Here is a tiny trained network, its code and every weight. The questions are about switching its units off for an input and a target symbol, where a switched-off unit gives its printed mean instead of its output.

import numpy as np


def w(rows, s, z=0):
    codes = np.array(rows[::2]) - 128.0
    scale = np.full(codes.shape[1], s)
    scale[-1] = z or s
    return codes * scale


def f(y):
    return np.maximum(y, 0)


def softmax(a):
    e = np.exp(a - a.max(-1, keepdims=True))
    return e / e.sum(-1, keepdims=True)


def log_softmax(a):
    a = a - a.max(-1, keepdims=True)
    return a - np.log(np.exp(a).sum(-1, keepdims=True))


def net(x, mask):
    ids = ['αβγδεηθλμξστψω'.index(c) for c in x.split()]
    T = len(ids)
    res = E[ids] + P[:T]
    u = 0
    for l in range(2):
        r = res
        for j in range(2):
            rows = slice(3 * j, 3 * j + 3)
            q, k, v = (r @ M[l][rows].T for M in (Q, K, V))
            z = softmax(np.where(np.tri(T) > 0, q @ k.T / 3**0.5, -1e9)) @ v
            o = O[l][rows]
            res = res + np.where(mask[u + j], z, o[:, -1]) @ o[:, :-1]
        u += 2
        y = f(res @ A[l][:, :-1].T + A[l][:, -1])
        res = res + np.where(mask[u : u + 8], y, B[l][:, -1]) @ B[l][:, :-1]
        u += 8
    return log_softmax(res[-1] @ U[:, :-1].T + U[:, -1])


Q, K, V, O, A, B = {}, {}, {}, {}, {}, {}
E = w([
[132,104,148,92],'α',
[193,77,206,142],'β',
[151,106,153,113],'γ',
[131,113,144,94],'δ',
[140,57,150,71],'ε',
[150,104,149,111],'η',
[139,93,163,98],'θ',
[134,88,156,91],'λ',
[172,42,163,99],'μ',
[103,149,132,140],'ξ',
[218,142,229,209],'σ',
[69,236,63,128],'τ',
[85,176,222,157],'ψ',
[179,29,2,109],'ω',
],0.0065)
P = w([
[116,128,90,221],'0',
[229,72,240,131],'1',
[225,55,220,32],'2',
[253,141,195,66],'3',
[199,104,188,48],'4',
[173,106,185,90],'5',
[147,131,189,148],'6',
[97,86,161,176],'7',
[59,95,169,245],'8',
[30,82,126,251],'9',
],0.004)
Q[0] = w([
[125,150,209,34],'0.h0',
[91,121,74,183],'0.h0',
[68,103,76,171],'0.h0',
[5,160,128,253],'0.h1',
[37,144,147,208],'0.h1',
[64,142,106,189],'0.h1',
],0.0045)
K[0] = w([
[56,253,20,105],'0.h0',
[200,111,178,157],'0.h0',
[225,139,141,177],'0.h0',
[212,102,236,227],'0.h1',
[140,140,246,179],'0.h1',
[173,115,235,154],'0.h1',
],0.0039)
V[0] = w([
[4,193,15,158],'0.h0',
[211,101,255,147],'0.h0',
[232,60,235,66],'0.h0',
[24,130,64,182],'0.h1',
[56,184,97,169],'0.h1',
[85,211,134,175],'0.h1',
],0.0049)
O[0] = w([
[248,172,141,20,4],'0.h0',
[25,46,74,233,243],'0.h0',
[31,102,115,252,234],'0.h0',
[225,142,162,11,50],'0.h1',
[214,94,124,72,76],'0.h1',
[189,70,78,52,109],'0.h1',
],0.0041,0.0035)
A[0] = w([
[28,216,60,179,116],'0.n0',
[196,52,185,79,198],'0.n1',
[2,31,63,224,199],'0.n2',
[87,198,224,242,252],'0.n3',
[194,148,218,209,190],'0.n4',
[253,61,205,152,136],'0.n5',
[38,242,48,143,201],'0.n6',
[170,27,65,121,195],'0.n7',
],0.0049,0.0033)
B[0] = w([
[3,197,49,88,160],'0.n0',
[139,163,68,12,147],'0.n1',
[13,35,59,184,254],'0.n2',
[38,177,222,236,253],'0.n3',
[148,187,239,184,190],'0.n4',
[206,239,199,60,153],'0.n5',
[9,198,36,104,161],'0.n6',
[140,60,27,40,151],'0.n7',
],0.0045,0.0083)
Q[1] = w([
[165,208,192,101],'1.h0',
[63,245,113,175],'1.h0',
[103,3,95,122],'1.h0',
[191,149,86,62],'1.h1',
[201,92,74,24],'1.h1',
[198,136,24,46],'1.h1',
],0.0049)
K[1] = w([
[212,73,61,65],'1.h0',
[77,19,121,123],'1.h0',
[76,253,167,202],'1.h0',
[206,137,138,75],'1.h1',
[202,212,157,58],'1.h1',
[221,145,225,107],'1.h1',
],0.0046)
V[1] = w([
[190,200,237,189],'1.h0',
[89,33,10,94],'1.h0',
[60,253,206,172],'1.h0',
[195,211,239,161],'1.h1',
[217,59,100,111],'1.h1',
[226,43,104,111],'1.h1',
],0.0054)
O[1] = w([
[21,218,237,182,166],'1.h0',
[255,12,27,134,93],'1.h0',
[98,238,237,48,246],'1.h0',
[16,218,209,140,84],'1.h1',
[50,46,75,184,11],'1.h1',
[35,36,47,208,2],'1.h1',
],0.0052,0.007)
A[1] = w([
[72,124,43,99,217],'1.n0',
[234,130,227,69,253],'1.n1',
[107,210,194,16,202],'1.n2',
[72,26,120,209,212],'1.n3',
[218,79,206,86,250],'1.n4',
[178,163,176,37,224],'1.n5',
[1,112,163,220,122],'1.n6',
[239,55,231,160,245],'1.n7',
],0.0051,0.0039)
B[1] = w([
[79,56,33,183,149],'1.n0',
[161,223,3,52,191],'1.n1',
[106,218,151,16,249],'1.n2',
[41,31,52,222,165],'1.n3',
[170,224,18,105,161],'1.n4',
[164,216,67,35,177],'1.n5',
[62,104,240,228,255],'1.n6',
[166,159,9,189,182],'1.n7',
],0.005,0.0094)
U = w([
[153,89,98,162,168],'α',
[93,72,10,227,214],'β',
[170,118,190,49,1],'γ',
[19,163,231,65,64],'δ',
[159,114,110,156,89],'ε',
[147,97,116,147,36],'η',
[100,98,74,230,145],'θ',
[150,74,80,165,68],'λ',
[138,25,48,239,164],'μ',
[90,124,245,202,144],'ξ',
[114,242,17,36,202],'σ',
[132,103,106,149,240],'τ',
[226,211,25,2,98],'ψ',
[156,90,141,132,42],'ω',
],0.0044)

Each question gives the input, a string of symbols that net reads in full, and the target symbol t.
The units are the heads (3 rows each of Q, K, V and O) and the neurons (one row each of A and B). Each row of codes is followed by its name. A weight is (code - 128) times the scale printed after its matrix; where a second scale follows, it is the last column's (O, A, B and U).
mask holds one flag per unit, layer by layer, with each layer's heads first. A switched-off unit (its flag False) gives its mean, the last column of its rows in O or B, instead of its output. The means were averaged over made-up inputs and are rounded, as every weight is.
A unit's drop is (log p(t) with every unit on - log p(t) with that unit switched off) / (log p(t) with every unit on - log p(t) with every unit switched off).
The circuit of an input: a set's keep is (log p(t) with only the set's units on - log p(t) with every unit switched off) / (log p(t) with every unit on - log p(t) with every unit switched off). Starting from the 12 units with the biggest drops (on a tie, the unit counted first), units are removed one at a time, each time the one whose removal leaves the highest keep (on an exact tie, the one counted first), for as long as the keep stays at least 0.8.
units of the circuit, in order: the units of the circuit, biggest drop first
unit that matters most: the unit with the biggest drop
k most important neurons: the k neurons with the biggest drops, biggest first
top k neurons in layer l: the k neurons of layer l with the biggest drops, biggest first
heads that matter: for each layer, one digit per head in row order, 1 if its drop is at least 0.15 and else 0, layers parted by /
drop when u is switched off: that unit's drop, to one decimal
input τ σ σ σ, target δ: heads that matter	10 / 11
input β σ σ σ σ σ θ δ ω, target β: heads that matter	10 / 00
input τ τ η, target σ: heads that matter	10 / 01
input θ ψ σ τ β, target σ: heads that matter	00 / 00
input θ σ λ σ μ, target ξ: heads that matter	11 / 11
input θ τ ε, target σ: units of the circuit, in order	0.n2; 0.h0; 1.n6; 1.n1
input γ μ τ σ θ σ τ ε τ β, target σ: heads that matter	00 / 01
input σ θ θ η ω τ ξ τ τ γ, target ψ: unit that matters most	1.h1
input σ α σ θ μ σ τ τ ε μ, target σ: top 3 neurons in layer 0	0.n6; 0.n0; 0.n3
input μ ξ μ σ μ σ τ σ, target σ: top 2 neurons in layer 0	0.n6; 0.n0
input θ σ τ σ θ β θ σ τ τ, target σ: heads that matter	00 / 11
input τ θ σ η λ ω σ, target β: heads that matter	00 / 11
input μ τ δ, target ψ: heads that matter	00 / 00
input δ τ ξ θ, target σ: unit that matters most	0.n2
input τ τ σ λ σ γ β ξ τ ξ, target σ: heads that matter	10 / 11
input δ σ τ σ λ σ σ ψ σ σ, target δ: 2 most important neurons	0.n3; 1.n2
input θ σ γ τ σ μ τ σ σ, target σ: 2 most important neurons	0.n6; 0.n0
input μ σ ψ σ σ τ δ, target σ: top 3 neurons in layer 0	0.n6; 0.n0; 0.n2
input μ τ τ, target ψ: top 2 neurons in layer 0	0.n2; 0.n3
input ξ ξ σ γ μ μ τ σ τ θ, target ψ: top 2 neurons in layer 0	0.n6; 0.n0
input ε σ ω σ β σ μ, target ξ: top neuron in layer 0	0.n3
input σ τ θ, target σ: drop when 1.n6 is switched off	0.1
input δ σ τ ξ ω ξ σ σ τ σ, target ψ: drop when 1.h1 is switched off	1.2
input η σ σ τ μ, target σ: drop when 0.n6 is switched off	0.2
input σ σ θ τ τ δ, target ψ: drop when 1.n0 is switched off	0.0
